Below are the code and all the weights of a small trained network. Each question names an input and a class and asks about switching units off, where a switched-off unit gives its printed mean instead of its output.

import numpy as np


def w(rows, s, z=0):
    codes = np.array(rows[::2]) - 128.0
    scale = np.full(codes.shape[1], s)
    scale[-1] = z or s
    return codes * scale


def norm(h):
    return h / np.sqrt((h * h).mean(-1, keepdims=True) + 1e-5)


def f(y):
    return y / 2 * (1 + np.tanh(0.7978845608 * (y + 0.044715 * y**3)))


def log_softmax(a):
    a = a - a.max(-1, keepdims=True)
    return a - np.log(np.exp(a).sum(-1, keepdims=True))


def net(x, mask):
    res = np.array(x, float).reshape(1, 3) / 4 @ E
    u = 0
    for l in range(3):
        y = f(norm(res) @ A[l][:, :-1].T + A[l][:, -1])
        res = res + np.where(mask[u : u + 8], y, B[l][:, -1]) @ B[l][:, :-1]
        u += 8
    return log_softmax(norm(res)[-1] @ U[:, :-1].T + U[:, -1])


A, B = {}, {}
E = w([
[221,200,84,190,206,106],'x0',
[254,67,162,212,197,150],'x1',
[173,156,149,45,122,194],'x2',
],0.00097)
A[0] = w([
[197,68,252,97,141,228,46],'0.n1',
[135,108,187,138,105,217,154],'0.n2',
[249,104,161,136,130,219,46],'0.n3',
[89,100,82,25,95,136,129],'0.n4',
[211,209,75,26,190,196,5],'0.n5',
[198,96,173,101,68,193,121],'0.n6',
[90,70,246,165,105,39,187],'0.n7',
[159,25,242,218,127,92,27],'0.n8',
],0.0033,0.0013)
B[0] = w([
[36,77,124,70,158,87,228],'0.n1',
[136,92,61,90,202,72,179],'0.n2',
[137,65,189,108,94,124,212],'0.n3',
[223,175,177,153,89,121,245],'0.n4',
[119,252,158,129,25,49,185],'0.n5',
[138,97,117,66,181,94,181],'0.n6',
[95,132,88,131,18,84,251],'0.n7',
[157,189,30,153,37,219,222],'0.n8',
],0.0027,0.0012)
A[1] = w([
[58,107,211,116,89,30,20],'1.n1',
[198,173,248,57,252,95,84],'1.n2',
[73,188,177,45,95,186,189],'1.n3',
[254,136,67,151,136,143,254],'1.n4',
[141,197,52,183,86,131,37],'1.n5',
[81,58,59,151,70,75,201],'1.n6',
[76,224,117,177,118,115,204],'1.n7',
[92,101,179,110,60,74,145],'1.n8',
],0.0029,0.00088)
B[1] = w([
[219,165,142,176,166,144,187],'1.n1',
[69,113,30,164,147,253,167],'1.n2',
[135,56,80,203,128,164,232],'1.n3',
[64,174,174,121,73,119,198],'1.n4',
[138,121,180,68,150,128,186],'1.n5',
[170,195,150,139,212,173,250],'1.n6',
[135,34,164,66,200,94,230],'1.n7',
[133,187,108,213,125,131,225],'1.n8',
],0.0031,0.0014)
A[2] = w([
[168,140,90,191,70,170,136],'2.n1',
[99,44,152,65,214,74,28],'2.n2',
[128,205,180,146,65,138,107],'2.n3',
[120,168,148,160,204,162,103],'2.n4',
[94,122,35,166,89,224,110],'2.n5',
[106,136,160,128,205,77,56],'2.n6',
[191,190,219,118,77,68,66],'2.n7',
[105,112,215,253,131,112,1],'2.n8',
],0.0052,0.0016)
B[2] = w([
[43,56,62,10,163,155,252],'2.n1',
[66,27,180,28,253,17,178],'2.n2',
[208,77,218,127,184,68,227],'2.n3',
[58,104,41,116,65,146,143],'2.n4',
[91,231,15,230,78,209,245],'2.n5',
[79,53,20,41,153,231,147],'2.n6',
[180,161,202,220,68,106,215],'2.n7',
[198,190,226,141,110,79,198],'2.n8',
],0.0033,0.0031)
U = w([
[216,210,220,195,39,81,212],'0',
[78,220,2,184,30,218,202],'1',
[43,39,114,18,213,58,3],'2',
],0.0063,0.0033)

Each question gives the input, the list of numbers given to net, and the class t.
The units are the neurons (one row each of A and B). Each row of codes is followed by its name. A weight is (code - 128) times the scale printed after its matrix; where a second scale follows, it is the last column's (A, B and U).
mask holds one flag per neuron, layer by layer. A switched-off neuron (its flag False) gives its mean, the last column of its row in B, instead of its output. The means were averaged over made-up inputs and are rounded, as every weight is.
A unit's drop is (log p(t) with every unit on - log p(t) with that unit switched off) / (log p(t) with every unit on - log p(t) with every unit switched off).
most important unit: the unit with the biggest drop
top k neurons: the k neurons with the biggest drops, biggest first
top k neurons in layer l: the k neurons of layer l with the biggest drops, biggest first
drop when u is switched off: that unit's drop, to one decimal
input [-4,-7,-7], class 0: most important unit : 1.n2
input [-1,5,1], class 2: top 2 neurons in layer 1 : [1.n2 1.n3]
input [-3,0,5], class 1: top 2 neurons : [1.n2 1.n7]
input [0,8,8], class 2: top 3 neurons : [0.n1 0.n6 0.n3]
input [-1,1,5], class 2: top 3 neurons : [0.n1 0.n6 0.n2]
input [5,-2,-1], class 2: top 2 neurons : [1.n7 0.n4]
input [5,6,1], class 1: top 3 neurons : [0.n7 1.n2 0.n4]
input [-8,0,-2], class 0: top 4 neurons : [1.n2 0.n4 0.n7 1.n6]
input [-1,-6,0], class 0: top 2 neurons : [0.n4 0.n6]
input [-8,-2,-1], class 0: top 3 neurons : [1.n2 0.n8 0.n4]
input [2,4,7], class 1: top 2 neurons : [1.n2 0.n5]
input [-7,2,-5], class 1: top 2 neurons : [0.n8 2.n5]
input [-8,1,-5], class 1: top 3 neurons in layer 0 : [0.n8 0.n5 0.n3]
input [5,-6,8], class 0: most important unit : 0.n5
input [2,-5,-5], class 2: top 2 neurons in layer 0 : [0.n3 0.n5]
input [5,8,5], class 1: drop when 0.n6 is switched off : 0.0
input [-4,-3,-1], class 0: drop when 0.n4 is switched off : 1.2
input [-4,6,2], class 2: drop when 0.n1 is switched off : 2.4
